Here is a tiny trained network, its code and every weight. The questions are about switching its units off for an input and a target symbol, where a switched-off unit gives its printed mean instead of its output.

import numpy as np


def w(rows, s, z=0):
    codes = np.array(rows[::2]) - 128.0
    scale = np.full(codes.shape[1], s)
    scale[-1] = z or s
    return codes * scale


def softmax(a):
    e = np.exp(a - a.max(-1, keepdims=True))
    return e / e.sum(-1, keepdims=True)


def log_softmax(a):
    a = a - a.max(-1, keepdims=True)
    return a - np.log(np.exp(a).sum(-1, keepdims=True))


def net(x, mask):
    ids = ['βδζηθξστψω'.index(c) for c in x.split()]
    T = len(ids)
    res = E[ids] + P[:T]
    u = 0
    for l in range(2):
        r = res
        for j in range(3):
            rows = slice(2 * j, 2 * j + 2)
            q, k, v = (r @ M[l][rows].T for M in (Q, K, V))
            z = softmax(np.where(np.tri(T) > 0, q @ k.T / 2**0.5, -1e9)) @ v
            o = O[l][rows]
            res = res + np.where(mask[u + j], z, o[:, -1]) @ o[:, :-1]
        u += 3
    return log_softmax(res[-1] @ U[:, :-1].T + U[:, -1])


Q, K, V, O = {}, {}, {}, {}
E = w([
[136,79,126],'β',
[110,99,151],'δ',
[110,140,197],'ζ',
[115,128,178],'η',
[110,108,158],'θ',
[103,89,146],'ξ',
[138,83,127],'σ',
[116,105,153],'τ',
[128,96,139],'ψ',
[212,249,52],'ω',
],0.015)
P = w([
[198,1,170],'0',
[78,137,223],'1',
[70,141,161],'2',
[66,136,132],'3',
[91,137,119],'4',
[100,137,113],'5',
[134,122,101],'6',
[149,141,109],'7',
[177,144,104],'8',
[209,145,107],'9',
],0.0076)
Q[0] = w([
[169,22,104],'L0H0',
[107,95,141],'L0H0',
[76,162,151],'L0H1',
[107,133,163],'L0H1',
[181,85,229],'L0H2',
[134,255,2],'L0H2',
],0.0089)
K[0] = w([
[91,161,203],'L0H0',
[120,114,176],'L0H0',
[104,92,131],'L0H1',
[103,126,148],'L0H1',
[197,235,103],'L0H2',
[128,2,227],'L0H2',
],0.011)
V[0] = w([
[24,245,109],'L0H0',
[104,190,67],'L0H0',
[60,54,209],'L0H1',
[145,244,31],'L0H1',
[2,179,203],'L0H2',
[192,164,36],'L0H2',
],0.0077)
O[0] = w([
[145,208,195,76],'L0H0',
[150,176,126,63],'L0H0',
[147,67,177,230],'L0H1',
[112,254,93,2],'L0H1',
[137,186,202,153],'L0H2',
[84,133,56,90],'L0H2',
],0.0096,0.006)
Q[1] = w([
[214,153,135],'L1H0',
[121,248,83],'L1H0',
[87,164,97],'L1H1',
[127,202,96],'L1H1',
[146,102,29],'L1H2',
[129,134,147],'L1H2',
],0.015)
K[1] = w([
[214,134,131],'L1H0',
[168,197,187],'L1H0',
[165,80,164],'L1H1',
[110,4,151],'L1H1',
[116,67,105],'L1H2',
[123,163,126],'L1H2',
],0.014)
V[1] = w([
[204,112,111],'L1H0',
[97,65,182],'L1H0',
[250,166,119],'L1H1',
[104,133,36],'L1H1',
[103,159,181],'L1H2',
[151,139,130],'L1H2',
],0.012)
O[1] = w([
[96,134,174,169],'L1H0',
[75,203,84,254],'L1H0',
[254,109,152,119],'L1H1',
[104,129,230,64],'L1H1',
[178,51,29,122],'L1H2',
[167,117,134,117],'L1H2',
],0.0078,0.027)
U = w([
[187,52,118,158],'β',
[75,58,79,205],'δ',
[96,174,173,9],'ζ',
[133,165,97,119],'η',
[142,41,210,149],'θ',
[97,167,171,1],'ξ',
[220,2,83,154],'σ',
[122,146,158,62],'τ',
[117,180,86,157],'ψ',
[146,126,134,67],'ω',
],0.0069,0.0079)

Each question gives the input, a string of symbols that net reads in full, and the target symbol t.
The units are the heads (2 rows each of Q, K, V and O). Each row of codes is followed by its name. A weight is (code - 128) times the scale printed after its matrix; where a second scale follows, it is the last column's (O and U).
mask holds one flag per head, layer by layer. A switched-off head (its flag False) gives its mean, the last column of its rows in O, instead of its output. The means were averaged over made-up inputs and are rounded, as every weight is.
A unit's drop is (log p(t) with every unit on - log p(t) with that unit switched off) / (log p(t) with every unit on - log p(t) with every unit switched off).
The circuit of an input: a set's keep is (log p(t) with only the set's units on - log p(t) with every unit switched off) / (log p(t) with every unit on - log p(t) with every unit switched off). Starting from all 6 units, units are removed one at a time, each time the one whose removal leaves the highest keep (on an exact tie, the one counted first), for as long as the keep stays at least 0.8.
units of the circuit, in order: the units of the circuit, biggest drop first
most important unit: the unit with the biggest drop
which heads matter: for each layer, one digit per head in row order, 1 if its drop is at least 0.15 and else 0, layers parted by /
drop when u is switched off: that unit's drop, to one decimal
input ω η β ζ σ, target θ: most important unit => L1H1
input ζ η ω ζ σ η δ, target σ: units of the circuit, in order => L1H1, L0H2, L1H0
input ω ζ θ, target θ: which heads matter => 010 / 110
input ω ξ θ ζ σ, target θ: units of the circuit, in order => L1H1, L0H2, L0H1
input η ψ ω θ τ, target σ: units of the circuit, in order => L1H1, L1H0, L0H2
input ω ζ τ ψ ζ, target θ: units of the circuit, in order => L1H1, L0H1
input σ ω ξ, target ζ: which heads matter => 111 / 011
input ζ ψ σ θ η τ ζ ξ ω η, target σ: units of the circuit, in order => L1H1, L0H2
input ζ ω ψ ω δ θ ξ ω η, target σ: which heads matter => 100 / 100
input ζ ω ζ ω ω β ζ ψ, target σ: which heads matter => 000 / 100
input ζ δ θ ζ ζ ω θ, target σ: which heads matter => 001 / 110
input ω τ ω ψ η ω η θ, target θ: which heads matter => 111 / 110
input ω η η, target θ: units of the circuit, in order => L1H1, L0H1
input ω ζ η ω θ ω θ β ζ, target θ: which heads matter => 110 / 110
input ζ τ ζ ω, target σ: units of the circuit, in order => L1H0, L1H2
input ζ τ δ ζ ζ ω, target σ: units of the circuit, in order => L1H0
input σ ω τ, target ζ: which heads matter => 111 / 011
input ζ τ σ ω ζ ψ, target σ: units of the circuit, in order => L1H1, L0H2, L1H0
input ω ζ η σ ξ ξ θ β τ, target θ: units of the circuit, in order => L1H1, L0H2, L0H1
input η ω ψ σ β ψ θ β σ β, target σ: units of the circuit, in order => L1H1, L1H0
input ω β β η δ ζ σ δ, target θ: drop when L0H0 is switched off => 0.0
input ζ σ ζ δ ω β ζ, target σ: drop when L1H1 is switched off => 0.6
